Here is a tiny trained network, its code and every weight. The questions are about switching its units off for an input and a target symbol, where a switched-off unit gives its printed mean instead of its output.

import numpy as np


def w(rows, s, z=0):
    codes = np.array(rows[::2]) - 128.0
    scale = np.full(codes.shape[1], s)
    scale[-1] = z or s
    return codes * scale


def f(y):
    return y / 2 * (1 + np.tanh(0.7978845608 * (y + 0.044715 * y**3)))


def softmax(a):
    e = np.exp(a - a.max(-1, keepdims=True))
    return e / e.sum(-1, keepdims=True)


def log_softmax(a):
    a = a - a.max(-1, keepdims=True)
    return a - np.log(np.exp(a).sum(-1, keepdims=True))


def net(x, mask):
    ids = ['ΓΨβεημξπτ'.index(c) for c in x.split()]
    T = len(ids)
    res = E[ids] + P[:T]
    u = 0
    for l in range(3):
        r = res
        for j in range(2):
            rows = slice(4 * j, 4 * j + 4)
            q, k, v = (r @ M[l][rows].T for M in (Q, K, V))
            z = softmax(np.where(np.tri(T) > 0, q @ k.T / 4**0.5, -1e9)) @ v
            o = O[l][rows]
            res = res + np.where(mask[u + j], z, o[:, -1]) @ o[:, :-1]
        u += 2
        y = f(res @ A[l][:, :-1].T + A[l][:, -1])
        res = res + np.where(mask[u : u + 8], y, B[l][:, -1]) @ B[l][:, :-1]
        u += 8
    return log_softmax(res[-1] @ U[:, :-1].T + U[:, -1])


Q, K, V, O, A, B = {}, {}, {}, {}, {}, {}
E = w([
[72,180,71,168,215,254],'Γ',
[135,146,187,115,154,145],'Ψ',
[174,65,36,20,225,76],'β',
[201,59,202,167,160,57],'ε',
[54,174,189,90,73,212],'η',
[118,114,164,141,141,158],'μ',
[98,76,141,156,122,161],'ξ',
[113,116,143,151,145,148],'π',
[122,112,144,161,137,155],'τ',
],0.0081)
P = w([
[58,114,72,148,208,123],'0',
[162,114,219,132,251,184],'1',
[199,104,220,114,246,221],'2',
[254,98,146,127,158,190],'3',
[210,103,143,121,152,164],'4',
[177,101,150,117,148,132],'5',
[156,103,153,120,147,119],'6',
[128,77,143,116,134,101],'7',
[109,75,153,122,131,98],'8',
[90,57,158,122,120,87],'9',
[76,60,159,127,121,82],'10',
[63,60,155,129,120,79],'11',
[45,64,165,142,129,80],'12',
],0.0036)
Q[0] = w([
[161,134,123,124,77,73],'0.h1',
[200,158,3,105,4,112],'0.h1',
[79,67,226,136,228,167],'0.h1',
[72,77,236,131,222,162],'0.h1',
[169,134,141,170,43,93],'0.h2',
[167,219,45,163,94,195],'0.h2',
[42,41,144,79,213,193],'0.h2',
[61,92,87,73,202,170],'0.h2',
],0.005)
K[0] = w([
[128,87,147,161,83,97],'0.h1',
[56,187,178,236,80,213],'0.h1',
[188,72,83,25,185,73],'0.h1',
[188,90,89,26,170,71],'0.h1',
[161,100,184,225,117,84],'0.h2',
[70,182,123,230,116,184],'0.h2',
[126,189,77,2,210,155],'0.h2',
[92,155,62,42,189,164],'0.h2',
],0.006)
V[0] = w([
[121,168,179,247,98,127],'0.h1',
[122,143,88,22,131,157],'0.h1',
[138,142,184,240,110,151],'0.h1',
[115,130,94,22,119,117],'0.h1',
[136,135,18,56,163,112],'0.h2',
[125,100,49,14,105,57],'0.h2',
[146,117,79,5,154,117],'0.h2',
[201,38,166,216,111,3],'0.h2',
],0.0058)
O[0] = w([
[189,164,78,115,67,122,106],'0.h1',
[81,126,167,63,179,118,62],'0.h1',
[200,137,70,120,59,131,160],'0.h1',
[64,111,165,92,168,104,65],'0.h1',
[40,156,104,105,189,143,54],'0.h2',
[30,155,112,105,166,72,31],'0.h2',
[54,125,151,86,212,108,113],'0.h2',
[107,150,175,254,97,89,254],'0.h2',
],0.0057,0.0022)
A[0] = w([
[40,149,240,148,174,82,142],'0.n1',
[76,116,6,121,173,169,204],'0.n2',
[215,27,245,225,72,60,231],'0.n3',
[185,119,152,254,67,28,80],'0.n4',
[201,45,85,59,187,4,252],'0.n5',
[140,127,63,177,122,230,182],'0.n6',
[139,195,204,126,44,186,220],'0.n7',
[5,185,191,115,37,158,206],'0.n8',
],0.0054,0.003)
B[0] = w([
[98,69,197,204,162,195,144],'0.n1',
[99,197,76,134,179,185,135],'0.n2',
[185,121,230,205,96,108,254],'0.n3',
[101,175,213,174,53,78,178],'0.n4',
[118,62,109,78,255,37,174],'0.n5',
[163,126,78,102,139,246,145],'0.n6',
[120,63,187,77,67,190,159],'0.n7',
[55,103,227,72,98,185,139],'0.n8',
],0.0057,0.0093)
Q[1] = w([
[146,96,102,146,207,120],'1.h1',
[3,237,56,69,124,147],'1.h1',
[125,205,90,88,113,167],'1.h1',
[57,168,169,123,54,128],'1.h1',
[208,102,126,133,88,153],'1.h2',
[202,150,105,60,78,171],'1.h2',
[21,129,180,142,183,122],'1.h2',
[221,99,111,125,106,139],'1.h2',
],0.0055)
K[1] = w([
[191,132,128,169,189,58],'1.h1',
[143,253,87,176,168,210],'1.h1',
[164,194,46,97,192,201],'1.h1',
[72,237,161,126,70,172],'1.h1',
[139,197,160,168,29,192],'1.h2',
[148,165,209,236,76,158],'1.h2',
[145,146,33,58,202,49],'1.h2',
[140,176,173,193,41,175],'1.h2',
],0.0055)
V[1] = w([
[49,173,134,133,57,200],'1.h1',
[194,68,124,143,193,36],'1.h1',
[76,202,145,110,62,221],'1.h1',
[154,164,151,160,96,188],'1.h1',
[111,130,59,65,181,77],'1.h2',
[145,178,212,159,63,223],'1.h2',
[98,163,99,146,53,206],'1.h2',
[92,154,146,102,105,253],'1.h2',
],0.0053)
O[1] = w([
[161,13,23,127,55,108,33],'1.h1',
[121,245,203,120,191,131,253],'1.h1',
[151,14,68,109,59,132,24],'1.h1',
[188,46,109,68,134,187,180],'1.h1',
[45,203,174,149,99,116,61],'1.h2',
[254,43,142,76,146,153,151],'1.h2',
[245,99,138,188,109,133,27],'1.h2',
[247,106,198,159,154,199,57],'1.h2',
],0.0046,0.0062)
A[1] = w([
[90,49,39,34,101,224,135],'1.n1',
[171,25,153,88,2,137,122],'1.n2',
[203,111,50,111,186,168,79],'1.n3',
[49,170,138,192,63,49,117],'1.n4',
[109,114,174,135,213,164,132],'1.n5',
[27,154,69,105,113,104,3],'1.n6',
[28,208,120,153,118,80,127],'1.n7',
[120,123,148,175,139,49,151],'1.n8',
],0.0057,0.0041)
B[1] = w([
[96,93,167,118,125,232,204],'1.n1',
[15,128,95,94,60,104,217],'1.n2',
[228,54,60,80,116,185,153],'1.n3',
[253,142,123,88,62,67,220],'1.n4',
[78,109,155,156,176,229,224],'1.n5',
[211,26,102,191,83,50,177],'1.n6',
[190,190,120,36,126,124,254],'1.n7',
[140,172,192,125,111,115,228],'1.n8',
],0.0056,0.0068)
Q[2] = w([
[3,89,151,143,145,202],'2.h1',
[54,170,92,13,205,138],'2.h1',
[110,198,180,27,169,110],'2.h1',
[252,126,113,210,68,57],'2.h1',
[175,100,21,65,116,138],'2.h2',
[141,121,40,62,116,62],'2.h2',
[130,173,230,142,250,182],'2.h2',
[123,213,196,158,252,187],'2.h2',
],0.0048)
K[2] = w([
[137,185,111,101,221,60],'2.h1',
[243,125,188,87,135,77],'2.h1',
[211,189,216,209,105,59],'2.h1',
[44,67,98,148,53,211],'2.h1',
[147,23,87,145,44,238],'2.h2',
[122,57,56,135,51,131],'2.h2',
[109,170,118,132,252,144],'2.h2',
[119,170,109,152,255,142],'2.h2',
],0.0056)
V[2] = w([
[108,141,85,117,134,120],'2.h1',
[1,129,94,138,130,117],'2.h1',
[88,92,143,152,89,165],'2.h1',
[99,121,168,140,114,102],'2.h1',
[78,106,152,94,107,188],'2.h2',
[146,138,185,130,101,113],'2.h2',
[89,142,63,85,147,103],'2.h2',
[191,144,161,198,142,52],'2.h2',
],0.0063)
O[2] = w([
[89,110,52,177,90,113,44],'2.h1',
[18,84,103,136,2,81,3],'2.h1',
[150,116,162,49,88,42,164],'2.h1',
[88,162,250,109,109,153,161],'2.h1',
[180,113,33,93,100,53,129],'2.h2',
[138,216,143,33,53,210,209],'2.h2',
[94,28,239,168,174,13,67],'2.h2',
[96,193,205,143,131,234,199],'2.h2',
],0.004,0.0065)
A[2] = w([
[127,101,165,148,221,69,148],'2.n1',
[89,93,31,179,151,203,251],'2.n2',
[53,40,19,192,74,116,129],'2.n3',
[129,110,187,187,254,129,170],'2.n4',
[41,214,176,134,41,148,148],'2.n5',
[220,96,54,88,93,6,72],'2.n6',
[154,128,98,164,151,248,170],'2.n7',
[142,63,169,189,216,178,141],'2.n8',
],0.0052,0.0035)
B[2] = w([
[71,147,80,162,58,145,195],'2.n1',
[149,110,71,241,111,173,165],'2.n2',
[221,253,168,200,73,57,166],'2.n3',
[52,138,79,141,66,175,254],'2.n4',
[183,82,52,120,215,192,234],'2.n5',
[114,91,88,77,112,241,168],'2.n6',
[218,170,201,185,114,34,199],'2.n7',
[30,114,68,142,100,154,184],'2.n8',
],0.0061,0.01)
U = w([
[142,101,127,159,152,98,95],'Γ',
[125,106,142,2,82,113,218],'Ψ',
[147,100,148,206,87,18,201],'β',
[71,131,121,169,89,186,4],'ε',
[196,202,160,92,133,127,92],'η',
[49,92,124,99,198,232,86],'μ',
[133,109,132,136,132,123,15],'ξ',
[109,142,103,185,96,86,196],'π',
[170,122,80,136,205,124,158],'τ',
],0.0058,0.0039)

Each question gives the input, a string of symbols that net reads in full, and the target symbol t.
The units are the heads (4 rows each of Q, K, V and O) and the neurons (one row each of A and B). Each row of codes is followed by its name. A weight is (code - 128) times the scale printed after its matrix; where a second scale follows, it is the last column's (O, A, B and U).
mask holds one flag per unit, layer by layer, with each layer's heads first. A switched-off unit (its flag False) gives its mean, the last column of its rows in O or B, instead of its output. The means were averaged over made-up inputs and are rounded, as every weight is.
A unit's drop is (log p(t) with every unit on - log p(t) with that unit switched off) / (log p(t) with every unit on - log p(t) with every unit switched off).
most important unit: the unit with the biggest drop
top k neurons: the k neurons with the biggest drops, biggest first
k most important neurons of layer l: the k neurons of layer l with the biggest drops, biggest first
heads that matter: for each layer, one digit per head in row order, 1 if its drop is at least 0.15 and else 0, layers parted by /
input η τ ε ε ε ε η η τ β η, target β: most important unit => 0.n5
input τ μ τ μ Γ ξ, target τ: 3 most important neurons of layer 0 => 0.n6, 0.n4, 0.n5
input β ε ε π Ψ η ε ε τ, target μ: heads that matter => 00 / 11 / 11
input η ξ ε η μ τ β ε, target ε: 3 most important neurons of layer 2 => 2.n4, 2.n1, 2.n8
input τ ε ε η ε ε ε η τ ε ε τ, target η: heads that matter => 00 / 00 / 01
input ε ε μ Γ π, target τ: top 2 neurons => 0.n4, 0.n3
input π η ε π Γ η τ, target Ψ: heads that matter => 10 / 11 / 11
input Γ η π, target Ψ: heads that matter => 00 / 11 / 01
input ε π π μ ε ε ε ε ξ π, target η: heads that matter => 01 / 10 / 01
input ε π β, target μ: 2 most important neurons of layer 1 => 1.n5, 1.n2
input ε ε τ ε β ε ε η, target μ: 3 most important neurons of layer 0 => 0.n4, 0.n7, 0.n8
input Ψ η β ξ η ε, target μ: top 2 neurons => 0.n5, 1.n6
input τ Γ μ η η τ, target Ψ: top 2 neurons => 1.n2, 2.n6
input τ ε τ η β η ε η, target π: most important unit => 0.n5
input ε η β Ψ, target μ: top 2 neurons => 0.n4, 1.n6
input η τ ε β Γ τ ε ε ε ξ ε τ ε, target β: top 2 neurons => 0.n5, 1.n4
input ε μ π Γ τ, target τ: heads that matter => 11 / 11 / 11
input ξ τ β η η π, target μ: 2 most important neurons of layer 1 => 1.n6, 1.n4
input τ η β ε η, target ε: 3 most important neurons of layer 1 => 1.n1, 1.n7, 1.n4
input η ε Γ τ τ ε ξ, target η: 2 most important neurons of layer 2 => 2.n7, 2.n4
input π ε τ η η η τ Ψ μ, target Ψ: top 3 neurons => 2.n6, 1.n2, 0.n5
input ε ε η η Γ η Γ ε ε η Ψ, target Ψ: 4 most important neurons of layer 0 => 0.n7, 0.n8, 0.n1, 0.n5
input Γ Γ η η η τ μ ξ η ε β ε, target ε: top 3 neurons => 0.n5, 2.n4, 2.n1
input β τ ε η Γ η ε ξ, target μ: top 2 neurons => 1.n6, 1.n4
input τ ε η ε η τ ε β ξ ε β ξ, target η: heads that matter => 11 / 01 / 10
input η τ Γ τ β ε, target μ: heads that matter => 10 / 10 / 10
input ε η ε ε ξ Γ η η η η, target Ψ: 2 most important neurons of layer 1 => 1.n2, 1.n5
input μ ε η β Ψ ε η Γ, target μ: top 4 neurons => 0.n6, 0.n4, 2.n3, 1.n4
input η β ε η ε η, target π: most important neuron of layer 1 => 1.n5
